Below are the code and all the weights of a small trained network. Each question names an input and a target symbol and asks about switching units off, where a switched-off unit gives its printed mean instead of its output.

import numpy as np


def w(rows, s, z=0):
    codes = np.array(rows[::2]) - 128.0
    scale = np.full(codes.shape[1], s)
    scale[-1] = z or s
    return codes * scale


def norm(h):
    return h / np.sqrt((h * h).mean(-1, keepdims=True) + 1e-5)


def f(y):
    return np.maximum(y, 0)


def softmax(a):
    e = np.exp(a - a.max(-1, keepdims=True))
    return e / e.sum(-1, keepdims=True)


def log_softmax(a):
    a = a - a.max(-1, keepdims=True)
    return a - np.log(np.exp(a).sum(-1, keepdims=True))


def net(x, mask):
    ids = ['ΓΔΘΛΞΠΨαβεζημστω'.index(c) for c in x.split()]
    T = len(ids)
    res = E[ids] + P[:T]
    r = norm(res)
    for j in range(3):
        rows = slice(2 * j, 2 * j + 2)
        q, k, v = (r @ M[0][rows].T for M in (Q, K, V))
        z = softmax(np.where(np.tri(T) > 0, q @ k.T / 2**0.5, -1e9)) @ v
        o = O[0][rows]
        res = res + np.where(mask[j], z, o[:, -1]) @ o[:, :-1]
    y = f(norm(res) @ A[0][:, :-1].T + A[0][:, -1])
    res = res + np.where(mask[3:15], y, B[0][:, -1]) @ B[0][:, :-1]
    return log_softmax(norm(res)[-1] @ U[:, :-1].T + U[:, -1])


Q, K, V, O, A, B = {}, {}, {}, {}, {}, {}
E = w([
[123,102,147,116],'Γ',
[116,94,147,123],'Δ',
[68,133,144,155],'Θ',
[114,104,140,119],'Λ',
[154,159,100,123],'Ξ',
[121,94,141,124],'Π',
[139,145,96,138],'Ψ',
[142,109,140,122],'α',
[182,168,85,146],'β',
[184,73,125,57],'ε',
[168,158,138,252],'ζ',
[118,141,109,122],'η',
[126,97,155,135],'μ',
[132,98,144,126],'σ',
[166,220,161,179],'τ',
[138,103,134,132],'ω',
],0.031)
P = w([
[95,230,69,61],'0',
[200,1,177,224],'1',
[187,22,180,225],'2',
[169,47,166,227],'3',
[174,39,179,227],'4',
[176,32,178,232],'5',
[171,30,179,221],'6',
],0.0058)
Q[0] = w([
[61,192,70,76],'head 1',
[88,227,100,249],'head 1',
[120,164,63,111],'head 2',
[190,73,203,86],'head 2',
[74,67,151,140],'head 3',
[178,127,61,111],'head 3',
],0.014)
K[0] = w([
[155,65,112,170],'head 1',
[184,122,192,188],'head 1',
[152,81,94,168],'head 2',
[118,137,148,36],'head 2',
[87,163,105,72],'head 3',
[158,111,208,254],'head 3',
],0.017)
V[0] = w([
[202,11,153,177],'head 1',
[96,88,29,158],'head 1',
[33,135,248,71],'head 2',
[195,172,225,101],'head 2',
[156,190,219,154],'head 3',
[87,184,124,30],'head 3',
],0.012)
O[0] = w([
[37,135,26,186,71],'head 1',
[173,44,63,228,87],'head 1',
[78,66,219,138,35],'head 2',
[50,175,193,234,97],'head 2',
[1,205,226,104,7],'head 3',
[229,101,213,206,138],'head 3',
],0.0084,0.0018)
A[0] = w([
[120,179,160,251,153],'neuron 1',
[129,200,168,135,36],'neuron 2',
[101,75,118,164,190],'neuron 3',
[186,108,148,150,77],'neuron 4',
[142,140,146,216,87],'neuron 5',
[57,127,169,114,2],'neuron 6',
[168,139,91,115,147],'neuron 7',
[97,87,154,152,174],'neuron 8',
[151,65,129,63,148],'neuron 9',
[118,89,79,135,145],'neuron 10',
[168,194,134,174,77],'neuron 11',
[150,137,156,203,67],'neuron 12',
],0.02,0.0066)
B[0] = w([
[131,122,65,77,254],'neuron 1',
[207,191,171,74,170],'neuron 2',
[149,223,123,150,240],'neuron 3',
[89,102,70,121,253],'neuron 4',
[54,161,127,27,205],'neuron 5',
[246,136,65,133,156],'neuron 6',
[121,155,230,157,211],'neuron 7',
[149,171,114,217,233],'neuron 8',
[24,140,83,96,243],'neuron 9',
[217,161,129,103,203],'neuron 10',
[22,83,109,137,190],'neuron 11',
[109,178,119,77,204],'neuron 12',
],0.012,0.0073)
U = w([
[203,97,84,53,152],'Γ',
[190,95,152,105,208],'Δ',
[77,137,208,164,196],'Θ',
[203,174,198,122,194],'Λ',
[51,164,106,183,81],'Ξ',
[93,66,38,175,127],'Π',
[253,119,76,134,41],'Ψ',
[187,192,114,183,53],'α',
[117,74,100,28,149],'β',
[109,85,166,131,229],'ε',
[151,173,164,228,136],'ζ',
[143,74,165,152,254],'η',
[135,148,82,79,118],'μ',
[75,207,191,45,72],'σ',
[8,122,71,106,13],'τ',
[38,117,138,205,123],'ω',
],0.018,0.0063)

Each question gives the input, a string of symbols that net reads in full, and the target symbol t.
The units are the heads (2 rows each of Q, K, V and O) and the neurons (one row each of A and B). Each row of codes is followed by its name. A weight is (code - 128) times the scale printed after its matrix; where a second scale follows, it is the last column's (O, A, B and U).
mask holds one flag per unit, heads first, then neurons. A switched-off unit (its flag False) gives its mean, the last column of its rows in O or B, instead of its output. The means were averaged over made-up inputs and are rounded, as every weight is.
A unit's drop is (log p(t) with every unit on - log p(t) with that unit switched off) / (log p(t) with every unit on - log p(t) with every unit switched off).
The circuit of an input: a set's keep is (log p(t) with only the set's units on - log p(t) with every unit switched off) / (log p(t) with every unit on - log p(t) with every unit switched off). Starting from the 12 units with the biggest drops (on a tie, the unit counted first), units are removed one at a time, each time the one whose removal leaves the highest keep (on an exact tie, the one counted first), for as long as the keep stays at least 0.8.
circuit, biggest first: the units of the circuit, biggest drop first
most important unit: the unit with the biggest drop
top k neurons: the k neurons with the biggest drops, biggest first
heads that matter: for each layer, one digit per head in row order, 1 if its drop is at least 0.15 and else 0, layers parted by /
input Π Δ ζ Π Ξ ζ, target τ: top 3 neurons : (neuron 5; neuron 11; neuron 1)
input Δ σ ε Ξ μ Π, target ω: top 2 neurons : (neuron 9; neuron 8)
input Λ Π ε Ξ Ξ Δ, target η: circuit, biggest first : (head 2; head 3)
input τ Ξ τ ζ Π Π, target Λ: heads that matter : 100
input ω Π Π τ α Ξ, target σ: top 2 neurons : (neuron 4; neuron 8)
input Λ α Π, target η: circuit, biggest first : (head 2; head 3)
input μ α τ Λ, target ζ: heads that matter : 010
input Π Π ω ω Π τ ω, target Π: heads that matter : 011
input ω β Π Ψ Π Π Λ, target Ψ: circuit, biggest first : (head 3)
input Π ω Π Ξ Λ, target Π: heads that matter : 011
input Δ ω Γ ζ Π Ψ ω, target ω: circuit, biggest first : (head 2; neuron 8)
input β Π Ξ Ξ ω, target τ: top 3 neurons : (neuron 4; neuron 8; neuron 3)
input α Π α Ξ Π ω, target σ: heads that matter : 111
input τ β ε Δ, target Λ: most important unit : head 2
input σ Δ Ξ Θ Θ α Π, target Ξ: top 4 neurons : (neuron 8; neuron 3; neuron 5; neuron 7)
input μ τ μ, target ζ: top 2 neurons : (neuron 6; neuron 8)
input α τ Ξ η, target σ: heads that matter : 101
input Γ Γ β Ξ Δ ζ Γ, target Θ: heads that matter : 010
input μ Π Γ ζ Ξ ω, target ζ: heads that matter : 010
input ζ ω Π Γ ζ σ, target α: heads that matter : 000
input Γ Π α, target Θ: circuit, biggest first : (head 2)
input Ξ Λ Λ τ β Λ, target β: top 2 neurons : (neuron 4; neuron 3)
input Ξ Π ω Ξ Π, target β: top 3 neurons : (neuron 4; neuron 3; neuron 9)
input Ξ Π ω, target β: heads that matter : 100
